[[ 43  42 -38]
 [-43 -42  39]]
->
[-38 -42]

[[ 14  -4  -9  44   3]
 [-24 -19  36  -5  10]
 [ 22 -12   4  44   3]
 [ 22  27  -9  -5  24]]
->
[ 3 -5  4 27]

[[ -8  11  29   6]
 [ -6 -29 -35 -19]
 [  6  13  27  16]
 [ 20   1   2  17]
 [-15  18   1   2]]
->
[  6 -35  13  20]

[[  0  -1]
 [ -9 -44]
 [  9  37]]
->
[-1 -9]

[[  9   3   3   1   2]
 [-18 -10   3  -8   4]
 [ 15  25 -34  28 -32]
 [-16 -18  19 -18  19]
 [ 15  25 -34  28 -32]]
->
[  2  -8 -34 -18  15]

[[ 33  13]
 [-20 -39]
 [ 39  19]]
->
[ 13 -20]

[[ -9  -8 -10]
 [ -6  -6  -8]
 [ -7  -9 -16]
 [-15 -13 -16]
 [-19 -21 -33]]
->
[-10  -6  -7]
---
[[ 31  28  -5  32  21  23   9  -1 -32   5 -32]
 [-30 -18 -30 -32  -9 -22 -18   5  32 -10  32]
 [ -4   2 -30  32  32 -14 -32 -32  32 -32  32]
 [-28 -11 -30 -32   5 -19  -1  18  32  15 -32]
 [ 28 -10 -30  32  32 -20 -30 -30 -25 -32  32]
 [ 27  29  18  32   9  -5  -2  12 -32  13 -32]]
->
[[ 27  29  18  32   9  -5  -2  12 -32  13 -32]
 [ 31  28  -5  32  21  23   9  -1 -32   5 -32]
 [-30 -18 -30 -32  -9 -22 -18   5  32 -10  32]
 [ -4   2 -30  32  32 -14 -32 -32  32 -32  32]
 [-28 -11 -30 -32   5 -19  -1  18  32  15 -32]
 [ 28 -10 -30  32  32 -20 -30 -30 -25 -32  32]]

[[-13   3  -4  -7  -4  -9]
 [ -3  -1 -12  -2  -9  -8]
 [  7 -10  -6  -6  37 -14]
 [ -3  -5  -9   4  -2 -12]
 [  6  -6   7  -3  -7   5]
 [ -2   8 -19  10  -6 -24]
 [ -5 -16  -1  -8 -16  15]
 [  3   0 -13   2  -5 -13]
 [ -8  -4 -12  10   5 -30]
 [ 15  -9   7  -6  -6   6]
 [ -2  -5  -9   2  -7  -9]
 [  7  -9   7  -8 -10  -1]]
->
[[  7  -9   7  -8 -10  -1]
 [-13   3  -4  -7  -4  -9]
 [ -3  -1 -12  -2  -9  -8]
 [  7 -10  -6  -6  37 -14]
 [ -3  -5  -9   4  -2 -12]
 [  6  -6   7  -3  -7   5]
 [ -2   8 -19  10  -6 -24]
 [ -5 -16  -1  -8 -16  15]
 [  3   0 -13   2  -5 -13]
 [ -8  -4 -12  10   5 -30]
 [ 15  -9   7  -6  -6   6]
 [ -2  -5  -9   2  -7  -9]]

[[-26  29 -32 -32 -20  -5 -15  27  24  32  14]
 [ 26 -11  32  32  23   5  -4 -27  -8 -32 -23]
 [-16 -20 -32 -32 -10  12  -3  27  17  32  29]
 [-32 -32 -21  32 -32 -32 -29  32 -19  32 -19]
 [  0   9 -32 -19   7  31  27  32  29 -32  31]
 [-28 -32  14  32 -32 -23 -13  20 -20  32  -5]
 [ 31   5  32  32 -12 -26 -22 -29 -18 -32 -14]]
->
[[ 31   5  32  32 -12 -26 -22 -29 -18 -32 -14]
 [-26  29 -32 -32 -20  -5 -15  27  24  32  14]
 [ 26 -11  32  32  23   5  -4 -27  -8 -32 -23]
 [-16 -20 -32 -32 -10  12  -3  27  17  32  29]
 [-32 -32 -21  32 -32 -32 -29  32 -19  32 -19]
 [  0   9 -32 -19   7  31  27  32  29 -32  31]
 [-28 -32  14  32 -32 -23 -13  20 -20  32  -5]]

[[  8 -17  11  -8 -26   2  19   4  -7   9]
 [ -6  -4   9 -17   0  29 -12  -9 -14 -12]
 [  8  -2   3  13 -33  16   8   9 -13   3]]
->
[[  8  -2   3  13 -33  16   8   9 -13   3]
 [  8 -17  11  -8 -26   2  19   4  -7   9]
 [ -6  -4   9 -17   0  29 -12  -9 -14 -12]]

[[  0   2   4   0   6  -1   4   3   3   0  -4  -3   1  -9   3]
 [  5 -11 -10   2 -41  -1 -11 -13 -14   0  10  -3  -8  -3  -5]]
->
[[  5 -11 -10   2 -41  -1 -11 -13 -14   0  10  -3  -8  -3  -5]
 [  0   2   4   0   6  -1   4   3   3   0  -4  -3   1  -9   3]]

[[ 14  25  19]
 [ 21  33  20]
 [-19 -33 -12]
 [-12  18 -23]
 [  2 -12  14]
 [ 11   2  19]]
->
[[ 11   2  19]
 [ 14  25  19]
 [ 21  33  20]
 [-19 -33 -12]
 [-12  18 -23]
 [  2 -12  14]]

[[ 40  28   3  24 -15  -3 -41   2 -27]
 [ 42  12 -40  -2 -41  -4   6  17 -14]
 [-42  -3  18 -14  24  36  12  -3  21]
 [-35  17  16 -31 -31  -6 -14  -7 -38]
 [ -1  -7 -29  11  12  24  28 -12 -22]
 [-12 -18 -10  23  41   5 -41 -11  25]]
->
[[-12 -18 -10  23  41   5 -41 -11  25]
 [ 40  28   3  24 -15  -3 -41   2 -27]
 [ 42  12 -40  -2 -41  -4   6  17 -14]
 [-42  -3  18 -14  24  36  12  -3  21]
 [-35  17  16 -31 -31  -6 -14  -7 -38]
 [ -1  -7 -29  11  12  24  28 -12 -22]]
---
[[-24   6 -40  31  -2  -5 -12 -16 -25  -7 -22   4 -25  16  10]
 [ 22  32   7  -8   4  12  10 -15  -4   7  24 -39  23 -28  -1]
 [ 11  25  36  21 -21  14  28  35 -12 -28 -26  26 -36   1 -37]
 [ -3  34  -1  -2 -12  12  32  10  -9  13  28  21  38 -20  25]
 [ -5  15  17  21  36 -39 -28  26  21 -22 -32  22 -23  -7  24]
 [ 39 -21  15  33 -31 -20  29  27  16  36  35  19  32 -37   5]]
->
[[-24   6 -40  31  -2  -5 -12 -16 -25  -7 -22   4 -25  16  10]
 [ -5  15  17  21  36 -39 -28  26  21 -22 -32  22 -23  -7  24]
 [ -3  34  -1  -2 -12  12  32  10  -9  13  28  21  38 -20  25]
 [ 11  25  36  21 -21  14  28  35 -12 -28 -26  26 -36   1 -37]
 [ 22  32   7  -8   4  12  10 -15  -4   7  24 -39  23 -28  -1]
 [ 39 -21  15  33 -31 -20  29  27  16  36  35  19  32 -37   5]]

[[ 23   0  31]
 [  1  -7  10]
 [ 17   7  -5]
 [-28  -6 -35]
 [ 22  -5   2]]
->
[[-28  -6 -35]
 [  1  -7  10]
 [ 17   7  -5]
 [ 22  -5   2]
 [ 23   0  31]]

[[  9  10   9  23   4  -1 -14]
 [-35 -19  23   0   0 -24 -19]
 [ 30   0  12   5  20  10  -1]
 [ 28  -9  15  -9  29  -5  -2]
 [ -2  12 -12   3  -3   3   1]
 [ 35  18 -12  15   0  41  29]
 [-15  21 -22  -2  -3  -6  -6]
 [ 12  20 -11  17  -4  19  13]]
->
[[-35 -19  23   0   0 -24 -19]
 [-15  21 -22  -2  -3  -6  -6]
 [ -2  12 -12   3  -3   3   1]
 [  9  10   9  23   4  -1 -14]
 [ 12  20 -11  17  -4  19  13]
 [ 28  -9  15  -9  29  -5  -2]
 [ 30   0  12   5  20  10  -1]
 [ 35  18 -12  15   0  41  29]]

[[ 12  12 -41  18  27  31  25  25 -10]
 [  0   0  -3   2   5  -2   0   0  -1]]
->
[[  0   0  -3   2   5  -2   0   0  -1]
 [ 12  12 -41  18  27  31  25  25 -10]]

[[  9 -41  15  13 -35  43  26]
 [  0   0   0   0   0   0   0]
 [ -1  22   4 -38  17  -6  -8]
 [ -2 -11   4 -13  -1 -17  -3]
 [  6  -6  -2   5  -3  -2   1]]
->
[[ -2 -11   4 -13  -1 -17  -3]
 [ -1  22   4 -38  17  -6  -8]
 [  0   0   0   0   0   0   0]
 [  6  -6  -2   5  -3  -2   1]
 [  9 -41  15  13 -35  43  26]]

[[ -7  -1  10   8  -9]
 [-10   1 -11   1   8]
 [ 29  -5   4  11  -4]
 [  4   1   5  -3   7]
 [  0  -1  -7   6  -7]
 [-39  -1 -12  -6   0]]
->
[[-39  -1 -12  -6   0]
 [-10   1 -11   1   8]
 [ -7  -1  10   8  -9]
 [  0  -1  -7   6  -7]
 [  4   1   5  -3   7]
 [ 29  -5   4  11  -4]]

[[  8  25 -14]
 [  4  13   2]
 [ -6  20   9]
 [ 39 -11  15]
 [ -5   3 -10]
 [ 25 -17  11]]
->
[[ -6  20   9]
 [ -5   3 -10]
 [  4  13   2]
 [  8  25 -14]
 [ 25 -17  11]
 [ 39 -11  15]]

[[  3  20  -5   7   0   6  -3  21  -9   3  23 -11  -9  -4]
 [-15 -16  23  26  17   2   6 -30   2   7 -39  29  23  -9]
 [  0  -2   7   4   3  -1   1  -3  -1   0  -3   7   4   0]
 [  5   2  -6  -6   0   6   8   3  13   5   3  -2   3   9]]
->
[[-15 -16  23  26  17   2   6 -30   2   7 -39  29  23  -9]
 [  0  -2   7   4   3  -1   1  -3  -1   0  -3   7   4   0]
 [  3  20  -5   7   0   6  -3  21  -9   3  23 -11  -9  -4]
 [  5   2  -6  -6   0   6   8   3  13   5   3  -2   3   9]]
